Below are the code and all the weights of a small trained network. Each question names an input and a class and asks about switching units off, where a switched-off unit gives its printed mean instead of its output.

import numpy as np


def w(rows, s, z=0):
    codes = np.array(rows[::2]) - 128.0
    scale = np.full(codes.shape[1], s)
    scale[-1] = z or s
    return codes * scale


def f(y):
    return y / 2 * (1 + np.tanh(0.7978845608 * (y + 0.044715 * y**3)))


def log_softmax(a):
    a = a - a.max(-1, keepdims=True)
    return a - np.log(np.exp(a).sum(-1, keepdims=True))


def net(x, mask):
    res = np.array(x, float).reshape(1, 7) / 4 @ E
    y = f(res @ A[0][:, :-1].T + A[0][:, -1])
    res = res + np.where(mask, y, B[0][:, -1]) @ B[0][:, :-1]
    return log_softmax(res[-1] @ U[:, :-1].T + U[:, -1])


A, B = {}, {}
E = w([
[197,186,6],'x0',
[128,127,126],'x1',
[128,129,128],'x2',
[128,128,130],'x3',
[54,27,6],'x4',
[129,129,129],'x5',
[24,254,99],'x6',
],0.0055)
A[0] = w([
[233,211,191,65],'N0',
[115,129,124,233],'N1',
[98,85,31,96],'N2',
[210,132,30,95],'N3',
[175,182,46,98],'N4',
[231,63,134,130],'N5',
[183,150,38,88],'N6',
[69,199,113,47],'N7',
[68,115,46,224],'N8',
[84,103,165,3],'N9',
[84,239,120,124],'N10',
[238,51,158,108],'N11',
[202,165,238,192],'N12',
[174,184,174,92],'N13',
[69,87,84,94],'N14',
[85,80,78,37],'N15',
[70,210,101,80],'N16',
[229,156,26,84],'N17',
[36,64,225,146],'N18',
[200,168,57,50],'N19',
[47,88,44,99],'N20',
[180,164,58,61],'N21',
[150,255,198,153],'N22',
[199,42,139,118],'N23',
[45,89,66,83],'N24',
[97,77,53,39],'N25',
[165,168,149,36],'N26',
[88,104,82,64],'N27',
[151,186,197,94],'N28',
[64,76,99,91],'N29',
[71,199,112,54],'N30',
[72,85,84,106],'N31',
[30,192,110,64],'N32',
[165,177,174,139],'N33',
[223,64,137,115],'N34',
[61,59,209,135],'N35',
[103,88,67,85],'N36',
[72,199,113,64],'N37',
[164,179,165,119],'N38',
],0.0085,0.0046)
B[0] = w([
[141,59,144,195],'N0',
[128,134,84,196],'N1',
[124,105,120,190],'N2',
[134,156,147,181],'N3',
[152,167,174,168],'N4',
[28,127,130,199],'N5',
[147,152,165,164],'N6',
[63,93,220,147],'N7',
[152,136,83,245],'N8',
[134,133,239,111],'N9',
[91,106,123,196],'N10',
[64,144,151,205],'N11',
[125,99,77,255],'N12',
[140,59,138,157],'N13',
[162,89,143,160],'N14',
[143,91,177,140],'N15',
[75,102,163,167],'N16',
[143,175,213,188],'N17',
[207,205,151,230],'N18',
[150,152,255,148],'N19',
[159,92,136,202],'N20',
[164,141,221,143],'N21',
[151,94,93,238],'N22',
[49,158,173,189],'N23',
[147,101,137,180],'N24',
[139,90,169,155],'N25',
[132,80,204,117],'N26',
[140,67,166,135],'N27',
[176,82,130,169],'N28',
[178,100,150,159],'N29',
[71,88,209,148],'N30',
[177,83,138,165],'N31',
[75,118,168,175],'N32',
[153,57,83,170],'N33',
[29,124,150,187],'N34',
[179,218,180,205],'N35',
[150,108,141,154],'N36',
[67,113,182,151],'N37',
[147,83,118,156],'N38',
],0.0074,0.005)
U = w([
[3,102,164,55],'0',
[142,130,109,255],'1',
[197,22,134,30],'2',
[200,220,194,42],'3',
[122,141,93,219],'4',
],0.013,0.0089)

Each question gives the input, the list of numbers given to net, and the class t.
The units are the neurons (one row each of A and B). Each row of codes is followed by its name. A weight is (code - 128) times the scale printed after its matrix; where a second scale follows, it is the last column's (A, B and U).
mask holds one flag per neuron, in row order. A switched-off neuron (its flag False) gives its mean, the last column of its row in B, instead of its output. The means were averaged over made-up inputs and are rounded, as every weight is.
A unit's drop is (log p(t) with every unit on - log p(t) with that unit switched off) / (log p(t) with every unit on - log p(t) with every unit switched off).
The circuit of an input: a set's keep is (log p(t) with only the set's units on - log p(t) with every unit switched off) / (log p(t) with every unit on - log p(t) with every unit switched off). Starting from the 12 units with the biggest drops (on a tie, the unit counted first), units are removed one at a time, each time the one whose removal leaves the highest keep (on an exact tie, the one counted first), for as long as the keep stays at least 0.8.
circuit, biggest first: the units of the circuit, biggest drop first
unit that matters most: the unit with the biggest drop
k most important neurons: the k neurons with the biggest drops, biggest first
drop when u is switched off: that unit's drop, to one decimal
input [0,-4,-1,7,-6,4,-3], class 2: circuit, biggest first => (N0, N33)
input [-8,1,-3,-5,-2,2,6], class 3: unit that matters most => N18
input [3,1,7,-8,8,6,-8], class 0: circuit, biggest first => (N23, N5)
input [8,-7,0,1,-3,7,-4], class 3: 2 most important neurons => (N17, N19)
input [5,2,1,5,4,1,-2], class 3: 2 most important neurons => (N17, N12)
input [-6,-6,-2,-7,-3,4,-5], class 3: 3 most important neurons => (N18, N35, N10)
input [8,3,-2,-1,0,-5,7], class 3: 2 most important neurons => (N4, N17)
input [8,-7,-1,-8,-1,0,7], class 3: 2 most important neurons => (N4, N17)
input [6,7,-3,-5,-8,7,-3], class 2: drop when N0 is switched off => 0.2
input [-6,1,-5,-6,5,-7,6], class 1: drop when N5 is switched off => 0.2
input [1,5,-4,1,-6,5,0], class 2: drop when N33 is switched off => 0.1
input [-3,4,2,8,5,3,4], class 2: drop when N28 is switched off => -0.1
